Here is a tiny trained network, its code and every weight. The questions are about switching its units off for an input and a class, where a switched-off unit gives its printed mean instead of its output.

import numpy as np


def w(rows, s, z=0):
    codes = np.array(rows[::2]) - 128.0
    scale = np.full(codes.shape[1], s)
    scale[-1] = z or s
    return codes * scale


def f(y):
    return y / 2 * (1 + np.tanh(0.7978845608 * (y + 0.044715 * y**3)))


def log_softmax(a):
    a = a - a.max(-1, keepdims=True)
    return a - np.log(np.exp(a).sum(-1, keepdims=True))


def net(x, mask):
    res = np.array(x, float).reshape(1, 8) / 4 @ E
    y = f(res @ A[0][:, :-1].T + A[0][:, -1])
    res = res + np.where(mask, y, B[0][:, -1]) @ B[0][:, :-1]
    return log_softmax(res[-1] @ U[:, :-1].T + U[:, -1])


A, B = {}, {}
E = w([
[30,30,111,144],'x0',
[153,142,32,255],'x1',
[125,134,115,121],'x2',
[127,132,124,125],'x3',
[128,127,129,129],'x4',
[202,69,55,97],'x5',
[123,137,115,121],'x6',
[126,130,126,127],'x7',
],0.01)
A[0] = w([
[59,51,118,131,93],'n1',
[134,94,194,17,81],'n2',
[201,173,140,148,149],'n3',
[220,159,199,113,148],'n4',
[97,169,89,192,73],'n5',
[151,116,92,179,75],'n6',
[88,153,135,62,185],'n7',
[202,156,154,148,45],'n8',
[227,2,101,116,35],'n9',
[154,127,145,231,1],'n10',
[177,43,157,26,101],'n11',
[57,188,183,171,74],'n12',
[143,52,167,145,158],'n13',
[37,184,222,204,92],'n14',
[88,33,135,162,121],'n15',
[152,111,37,239,86],'n16',
],0.0098,0.0037)
B[0] = w([
[98,203,39,135,187],'n1',
[81,163,206,152,202],'n2',
[58,127,106,158,182],'n3',
[69,186,47,187,184],'n4',
[112,79,198,45,174],'n5',
[117,86,227,25,166],'n6',
[76,22,133,149,167],'n7',
[55,194,65,84,156],'n8',
[167,76,54,48,192],'n9',
[40,95,158,58,163],'n10',
[152,114,175,124,198],'n11',
[254,149,74,57,171],'n12',
[91,126,67,156,152],'n13',
[205,90,75,67,199],'n14',
[100,210,72,155,188],'n15',
[65,71,204,109,243],'n16',
],0.0076,0.011)
U = w([
[86,122,233,88,93],'0',
[54,207,58,152,63],'1',
[252,113,107,44,83],'2',
[129,134,143,148,255],'3',
],0.011,0.0092)

Each question gives the input, the list of numbers given to net, and the class t.
The units are the neurons (one row each of A and B). Each row of codes is followed by its name. A weight is (code - 128) times the scale printed after its matrix; where a second scale follows, it is the last column's (A, B and U).
mask holds one flag per neuron, in row order. A switched-off neuron (its flag False) gives its mean, the last column of its row in B, instead of its output. The means were averaged over made-up inputs and are rounded, as every weight is.
A unit's drop is (log p(t) with every unit on - log p(t) with that unit switched off) / (log p(t) with every unit on - log p(t) with every unit switched off).
The circuit of an input: a set's keep is (log p(t) with only the set's units on - log p(t) with every unit switched off) / (log p(t) with every unit on - log p(t) with every unit switched off). Starting from the 12 units with the biggest drops (on a tie, the unit counted first), units are removed one at a time, each time the one whose removal leaves the highest keep (on an exact tie, the one counted first), for as long as the keep stays at least 0.8.
units of the circuit, in order: the units of the circuit, biggest drop first
unit that matters most: the unit with the biggest drop
top k neurons: the k neurons with the biggest drops, biggest first
drop of u: that unit's drop, to one decimal
input [4,-2,8,2,2,1,2,-1], class 1: unit that matters most -> n16
input [2,7,-6,3,1,6,-4,-1], class 0: units of the circuit, in order -> n16, n6
input [-7,8,-4,1,-6,-8,0,-3], class 0: top 2 neurons -> n5, n10
input [5,6,2,-2,2,3,5,5], class 0: top 2 neurons -> n16, n6
input [7,7,5,-6,0,0,-2,-7], class 0: top 3 neurons -> n16, n6, n5
input [6,2,-3,5,-7,-8,-7,7], class 2: units of the circuit, in order -> n14, n12
input [4,2,-7,-3,3,-5,-7,1], class 2: units of the circuit, in order -> n14, n12
input [8,-7,-6,-2,3,-5,2,-6], class 1: units of the circuit, in order -> n1, n15
input [8,-2,0,-7,5,-6,-7,3], class 1: top 2 neurons -> n1, n15
input [-6,-6,1,3,8,-5,-6,7], class 3: top 2 neurons -> n4, n16
input [-4,2,-6,7,2,-8,4,-8], class 2: drop of n8 -> 0.0
input [8,-3,-4,8,-7,-3,2,2], class 1: drop of n1 -> 0.1
input [-5,3,6,2,5,-8,-5,-3], class 2: drop of n14 -> 0.3
input [8,-4,0,7,4,3,7,2], class 1: unit that matters most -> n1
